Below are the code and all the weights of a small trained network. Each question names an input and a target symbol and asks about switching units off, where a switched-off unit gives its printed mean instead of its output.

import numpy as np


def w(rows, s, z=0):
    codes = np.array(rows[::2]) - 128.0
    scale = np.full(codes.shape[1], s)
    scale[-1] = z or s
    return codes * scale


def f(y):
    return y / 2 * (1 + np.tanh(0.7978845608 * (y + 0.044715 * y**3)))


def softmax(a):
    e = np.exp(a - a.max(-1, keepdims=True))
    return e / e.sum(-1, keepdims=True)


def log_softmax(a):
    a = a - a.max(-1, keepdims=True)
    return a - np.log(np.exp(a).sum(-1, keepdims=True))


def net(x, mask):
    ids = ['αβδεζηθπσφψω'.index(c) for c in x.split()]
    T = len(ids)
    res = E[ids] + P[:T]
    r = res
    for j in range(3):
        rows = slice(3 * j, 3 * j + 3)
        q, k, v = (r @ M[0][rows].T for M in (Q, K, V))
        z = softmax(np.where(np.tri(T) > 0, q @ k.T / 3**0.5, -1e9)) @ v
        o = O[0][rows]
        res = res + np.where(mask[j], z, o[:, -1]) @ o[:, :-1]
    y = f(res @ A[0][:, :-1].T + A[0][:, -1])
    res = res + np.where(mask[3:15], y, B[0][:, -1]) @ B[0][:, :-1]
    return log_softmax(res[-1] @ U[:, :-1].T + U[:, -1])


Q, K, V, O, A, B = {}, {}, {}, {}, {}, {}
E = w([
[184,75,115,96,73],'α',
[101,105,179,111,177],'β',
[214,76,85,53,3],'δ',
[82,141,134,134,158],'ε',
[102,151,178,105,157],'ζ',
[131,87,164,139,154],'η',
[178,137,136,62,50],'θ',
[138,140,77,95,57],'π',
[188,134,169,103,89],'σ',
[159,103,171,95,122],'φ',
[155,105,131,61,82],'ψ',
[97,79,118,119,135],'ω',
],0.015)
P = w([
[142,172,99,162,150],'0',
[97,121,101,187,16],'1',
[148,105,120,106,154],'2',
[91,126,103,186,21],'3',
[170,101,174,122,133],'4',
[30,156,103,55,73],'5',
[163,98,108,100,163],'6',
[187,247,128,68,102],'7',
[151,100,121,118,150],'8',
[3,147,101,39,55],'9',
[154,97,124,128,142],'10',
],0.027)
Q[0] = w([
[61,97,140,55,113],'H0',
[170,135,93,136,180],'H0',
[120,66,120,193,113],'H0',
[145,125,118,89,164],'H1',
[183,200,111,158,145],'H1',
[129,145,123,113,131],'H1',
[164,6,136,121,129],'H2',
[130,68,178,112,134],'H2',
[144,226,114,166,101],'H2',
],0.015)
K[0] = w([
[154,89,35,64,212],'H0',
[72,62,166,124,78],'H0',
[109,170,34,169,131],'H0',
[95,67,208,71,112],'H1',
[73,141,136,173,63],'H1',
[136,98,140,118,115],'H1',
[148,116,144,228,76],'H2',
[144,109,207,172,85],'H2',
[151,254,87,101,161],'H2',
],0.011)
V[0] = w([
[179,227,251,101,95],'H0',
[88,74,209,123,217],'H0',
[81,179,61,16,176],'H0',
[149,125,121,132,88],'H1',
[100,94,158,237,64],'H1',
[57,161,163,135,63],'H1',
[143,123,65,137,135],'H2',
[143,68,142,89,160],'H2',
[136,193,131,74,146],'H2',
],0.011)
O[0] = w([
[115,254,153,112,127,138],'H0',
[144,134,146,233,85,79],'H0',
[97,64,252,55,93,140],'H0',
[130,102,123,116,97,153],'H1',
[83,56,124,109,119,88],'H1',
[86,95,175,94,116,93],'H1',
[128,110,156,104,124,139],'H2',
[168,146,134,166,116,2],'H2',
[148,83,120,147,122,101],'H2',
],0.015,0.0079)
A[0] = w([
[140,74,147,70,179,154],'N0',
[93,83,165,200,63,15],'N1',
[29,133,116,164,77,152],'N2',
[109,183,128,99,137,55],'N3',
[96,203,143,113,84,46],'N4',
[159,174,141,123,195,98],'N5',
[82,139,146,114,66,9],'N6',
[80,147,143,156,244,149],'N7',
[147,49,121,164,136,65],'N8',
[26,147,95,109,57,103],'N9',
[101,158,99,96,46,173],'N10',
[31,131,146,173,253,72],'N11',
],0.014,0.011)
B[0] = w([
[142,162,117,194,114,224],'N0',
[161,178,36,100,254,159],'N1',
[162,81,144,98,35,199],'N2',
[133,88,97,116,155,158],'N3',
[114,148,74,105,124,166],'N4',
[140,114,206,170,116,163],'N5',
[144,228,211,123,91,164],'N6',
[82,148,103,131,34,168],'N7',
[108,201,144,104,49,131],'N8',
[162,158,144,165,189,229],'N9',
[83,78,122,152,163,249],'N10',
[176,25,140,115,199,150],'N11',
],0.012,0.02)
U = w([
[165,97,88,6,42,177],'α',
[95,128,133,161,180,52],'β',
[81,104,166,53,45,253],'δ',
[144,203,145,133,81,74],'ε',
[122,123,186,193,135,65],'ζ',
[185,167,114,136,139,12],'η',
[207,106,185,67,144,198],'θ',
[92,135,100,140,21,146],'π',
[92,49,127,99,94,191],'σ',
[64,166,75,112,82,103],'φ',
[140,105,107,187,102,42],'ψ',
[99,141,138,43,133,158],'ω',
],0.011,0.005)

Each question gives the input, a string of symbols that net reads in full, and the target symbol t.
The units are the heads (3 rows each of Q, K, V and O) and the neurons (one row each of A and B). Each row of codes is followed by its name. A weight is (code - 128) times the scale printed after its matrix; where a second scale follows, it is the last column's (O, A, B and U).
mask holds one flag per unit, heads first, then neurons. A switched-off unit (its flag False) gives its mean, the last column of its rows in O or B, instead of its output. The means were averaged over made-up inputs and are rounded, as every weight is.
A unit's drop is (log p(t) with every unit on - log p(t) with that unit switched off) / (log p(t) with every unit on - log p(t) with every unit switched off).
The circuit of an input: a set's keep is (log p(t) with only the set's units on - log p(t) with every unit switched off) / (log p(t) with every unit on - log p(t) with every unit switched off). Starting from the 12 units with the biggest drops (on a tie, the unit counted first), units are removed one at a time, each time the one whose removal leaves the highest keep (on an exact tie, the one counted first), for as long as the keep stays at least 0.8.
circuit, biggest first: the units of the circuit, biggest drop first
unit that matters most: the unit with the biggest drop
top k neurons: the k neurons with the biggest drops, biggest first
which heads matter: for each layer, one digit per head in row order, 1 if its drop is at least 0.15 and else 0, layers parted by /
input ψ φ ε φ ψ φ, target θ: top 3 neurons : N1, N0, N7
input ω ψ η σ δ ζ ω η, target β: which heads matter : 110
input ψ π η ψ ω α ε, target σ: circuit, biggest first : N9
input σ φ ψ ε ω β η φ, target α: which heads matter : 111
input ζ η π θ, target ε: top 2 neurons : N6, N9
input σ θ π δ, target φ: circuit, biggest first : H0, N4
input α σ β α, target σ: circuit, biggest first : N10, N0
input ω ω ε θ, target α: which heads matter : 100
input ω ψ β, target ζ: which heads matter : 111
input ε δ ε φ ψ ζ ω β σ ε, target α: circuit, biggest first : N2, H0, N1
input θ θ α, target η: which heads matter : 110
input ψ ζ ε ω π ψ η ζ η η, target ψ: circuit, biggest first : H0, H1
input ζ π θ ε ω β ψ φ η, target ψ: circuit, biggest first : N0, N7, H0
input ω φ ε θ φ σ ψ ζ, target π: circuit, biggest first : H1, N2, H0
input δ π δ θ ε ψ φ, target ε: unit that matters most : N0
input φ ψ η π ε η ζ ω ε ψ, target ε: circuit, biggest first : N6, N9
input σ α ε ψ η η, target θ: circuit, biggest first : H0, N1, N2, N9
input ω φ ζ ζ ζ, target δ: top 2 neurons : N9, N0
input σ ω α ε, target φ: which heads matter : 100
input α ε φ, target ε: which heads matter : 011
input ε β ε π ε ω, target θ: top 2 neurons : N1, N2
